Below are the code and all the weights of a small trained network. Each question names an input and a class and asks about switching units off, where a switched-off unit gives its printed mean instead of its output.

import numpy as np


def w(rows, s, z=0):
    codes = np.array(rows[::2]) - 128.0
    scale = np.full(codes.shape[1], s)
    scale[-1] = z or s
    return codes * scale


def norm(h):
    return h / np.sqrt((h * h).mean(-1, keepdims=True) + 1e-5)


def f(y):
    return np.maximum(y, 0)


def log_softmax(a):
    a = a - a.max(-1, keepdims=True)
    return a - np.log(np.exp(a).sum(-1, keepdims=True))


def net(x, mask):
    res = np.array(x, float).reshape(1, 5) / 4 @ E
    u = 0
    for l in range(4):
        y = f(norm(res) @ A[l][:, :-1].T + A[l][:, -1])
        res = res + np.where(mask[u : u + 10], y, B[l][:, -1]) @ B[l][:, :-1]
        u += 10
    return log_softmax(norm(res)[-1] @ U[:, :-1].T + U[:, -1])


A, B = {}, {}
E = w([
[122,218,176,134],'x0',
[203,124,15,241],'x1',
[154,236,214,187],'x2',
[254,28,231,151],'x3',
[62,66,224,230],'x4',
],0.0015)
A[0] = w([
[149,134,96,1,18],'0.n1',
[151,94,57,132,89],'0.n2',
[200,162,124,106,227],'0.n3',
[136,165,51,98,96],'0.n4',
[111,183,147,216,56],'0.n5',
[187,87,205,150,95],'0.n6',
[128,113,158,105,151],'0.n7',
[91,86,133,127,12],'0.n8',
[138,104,236,52,134],'0.n9',
[172,13,58,125,106],'0.n10',
],0.0093,0.0011)
B[0] = w([
[169,166,87,2,242],'0.n1',
[100,90,180,142,197],'0.n2',
[151,184,119,165,205],'0.n3',
[41,129,128,183,219],'0.n4',
[248,77,89,120,219],'0.n5',
[29,201,124,148,230],'0.n6',
[136,113,159,131,169],'0.n7',
[98,107,143,87,161],'0.n8',
[135,67,228,144,254],'0.n9',
[126,51,229,197,246],'0.n10',
],0.015,0.0042)
A[1] = w([
[80,109,181,154,57],'1.n1',
[117,139,61,186,67],'1.n2',
[119,133,89,142,60],'1.n3',
[123,123,120,130,108],'1.n4',
[74,93,165,150,81],'1.n5',
[128,250,83,182,33],'1.n6',
[87,97,230,188,51],'1.n7',
[66,106,93,191,103],'1.n8',
[2,127,36,55,55],'1.n9',
[110,148,15,143,4],'1.n10',
],0.0078,0.0014)
B[1] = w([
[108,90,161,162,196],'1.n1',
[63,185,160,127,146],'1.n2',
[104,122,146,154,133],'1.n3',
[124,119,127,130,129],'1.n4',
[106,110,178,148,193],'1.n5',
[189,249,89,152,160],'1.n6',
[47,66,127,187,254],'1.n7',
[160,77,216,52,161],'1.n8',
[64,109,25,23,167],'1.n9',
[86,120,209,212,146],'1.n10',
],0.013,0.0069)
A[2] = w([
[123,124,136,130,51],'2.n1',
[144,66,9,170,48],'2.n2',
[239,73,107,128,76],'2.n3',
[107,115,51,99,12],'2.n4',
[110,119,114,140,19],'2.n5',
[130,124,118,119,29],'2.n6',
[246,62,2,65,14],'2.n7',
[130,122,107,122,4],'2.n8',
[125,126,125,125,84],'2.n9',
[104,88,5,133,60],'2.n10',
],0.0038,0.0012)
B[2] = w([
[114,140,126,151,128],'2.n1',
[177,139,146,50,170],'2.n2',
[108,96,30,144,221],'2.n3',
[122,73,108,71,167],'2.n4',
[146,119,102,132,128],'2.n5',
[118,141,120,130,128],'2.n6',
[141,2,54,228,248],'2.n7',
[131,115,123,132,128],'2.n8',
[126,132,119,132,128],'2.n9',
[179,129,143,102,177],'2.n10',
],0.0075,0.0011)
A[3] = w([
[156,102,95,65,63],'3.n1',
[127,130,133,125,72],'3.n2',
[136,124,132,124,34],'3.n3',
[125,130,130,126,99],'3.n4',
[47,165,101,56,57],'3.n5',
[127,126,120,130,33],'3.n6',
[141,127,117,130,29],'3.n7',
[79,142,76,101,8],'3.n8',
[81,30,11,3,103],'3.n9',
[53,144,42,92,71],'3.n10',
],0.0044,0.0016)
B[3] = w([
[95,170,123,133,165],'3.n1',
[161,95,110,153,128],'3.n2',
[122,184,142,120,128],'3.n3',
[124,151,131,132,128],'3.n4',
[98,24,55,142,187],'3.n5',
[144,111,128,136,128],'3.n6',
[170,152,116,141,128],'3.n7',
[115,72,98,91,152],'3.n8',
[2,244,103,225,253],'3.n9',
[96,71,70,124,182],'3.n10',
],0.0072,0.0021)
U = w([
[169,249,96,179,136],'0',
[53,66,213,194,208],'1',
[51,147,18,35,150],'2',
[237,67,31,154,118],'3',
[187,159,171,27,62],'4',
[130,94,154,104,2],'5',
],0.011,0.0064)

Each question gives the input, the list of numbers given to net, and the class t.
The units are the neurons (one row each of A and B). Each row of codes is followed by its name. A weight is (code - 128) times the scale printed after its matrix; where a second scale follows, it is the last column's (A, B and U).
mask holds one flag per neuron, layer by layer. A switched-off neuron (its flag False) gives its mean, the last column of its row in B, instead of its output. The means were averaged over made-up inputs and are rounded, as every weight is.
A unit's drop is (log p(t) with every unit on - log p(t) with that unit switched off) / (log p(t) with every unit on - log p(t) with every unit switched off).
The circuit of an input: a set's keep is (log p(t) with only the set's units on - log p(t) with every unit switched off) / (log p(t) with every unit on - log p(t) with every unit switched off). Starting from the 12 units with the biggest drops (on a tie, the unit counted first), units are removed one at a time, each time the one whose removal leaves the highest keep (on an exact tie, the one counted first), for as long as the keep stays at least 0.8.
units of the circuit, in order: the units of the circuit, biggest drop first
unit that matters most: the unit with the biggest drop
top k neurons: the k neurons with the biggest drops, biggest first
k most important neurons of layer l: the k neurons of layer l with the biggest drops, biggest first
drop of u: that unit's drop, to one decimal
input [7,-7,-3,-2,-3], class 4: units of the circuit, in order	(0.n1, 1.n7)
input [2,-8,-4,4,-4], class 4: unit that matters most	0.n1
input [8,-7,2,3,-8], class 4: units of the circuit, in order	(0.n1, 1.n7)
input [8,3,6,8,5], class 0: units of the circuit, in order	(0.n10, 1.n6, 0.n6)
input [-3,7,1,-7,5], class 3: units of the circuit, in order	(0.n5, 0.n9, 1.n7)
input [8,-5,6,-8,-8], class 0: units of the circuit, in order	(1.n6, 0.n9)
input [2,-7,-7,-3,-1], class 2: units of the circuit, in order	(0.n1, 0.n10)
input [4,7,8,-6,1], class 3: top 2 neurons	(0.n5, 0.n6)
input [8,7,7,-6,-2], class 0: top 2 neurons	(0.n9, 0.n10)
input [6,-5,7,-7,-7], class 0: 2 most important neurons of layer 1	(1.n6, 1.n7)
input [-6,-6,1,0,-5], class 2: top 2 neurons	(0.n1, 0.n10)
input [-4,-8,6,-3,-8], class 2: top 2 neurons	(0.n1, 0.n10)
input [5,-8,0,4,-8], class 4: 2 most important neurons of layer 0	(0.n1, 0.n9)
input [4,3,2,5,-6], class 0: unit that matters most	0.n3
input [-7,-4,-2,-1,-7], class 2: top 3 neurons	(0.n1, 0.n9, 0.n4)
input [8,-4,7,-6,6], class 3: top 2 neurons	(0.n5, 0.n10)
input [3,-4,-8,-8,6], class 2: top 3 neurons	(0.n10, 0.n9, 1.n9)
input [5,-1,4,-1,8], class 3: top 3 neurons	(0.n5, 0.n10, 0.n4)
input [5,3,6,-5,-3], class 0: 2 most important neurons of layer 0	(0.n10, 0.n9)
input [-2,-4,8,-8,-5], class 2: unit that matters most	1.n9
input [6,-3,2,0,-5], class 4: 2 most important neurons of layer 1	(1.n7, 1.n9)
input [-2,4,7,-4,0], class 3: top 2 neurons	(0.n5, 0.n6)
input [-5,7,4,-6,7], class 3: drop of 0.n5	1.0
input [1,-7,2,2,-5], class 4: drop of 0.n1	0.8
input [7,4,-1,-5,6], class 3: drop of 0.n5	0.8
input [-5,7,4,-3,8], class 3: drop of 2.n3	0.0
input [5,-3,-7,2,-3], class 4: unit that matters most	0.n1
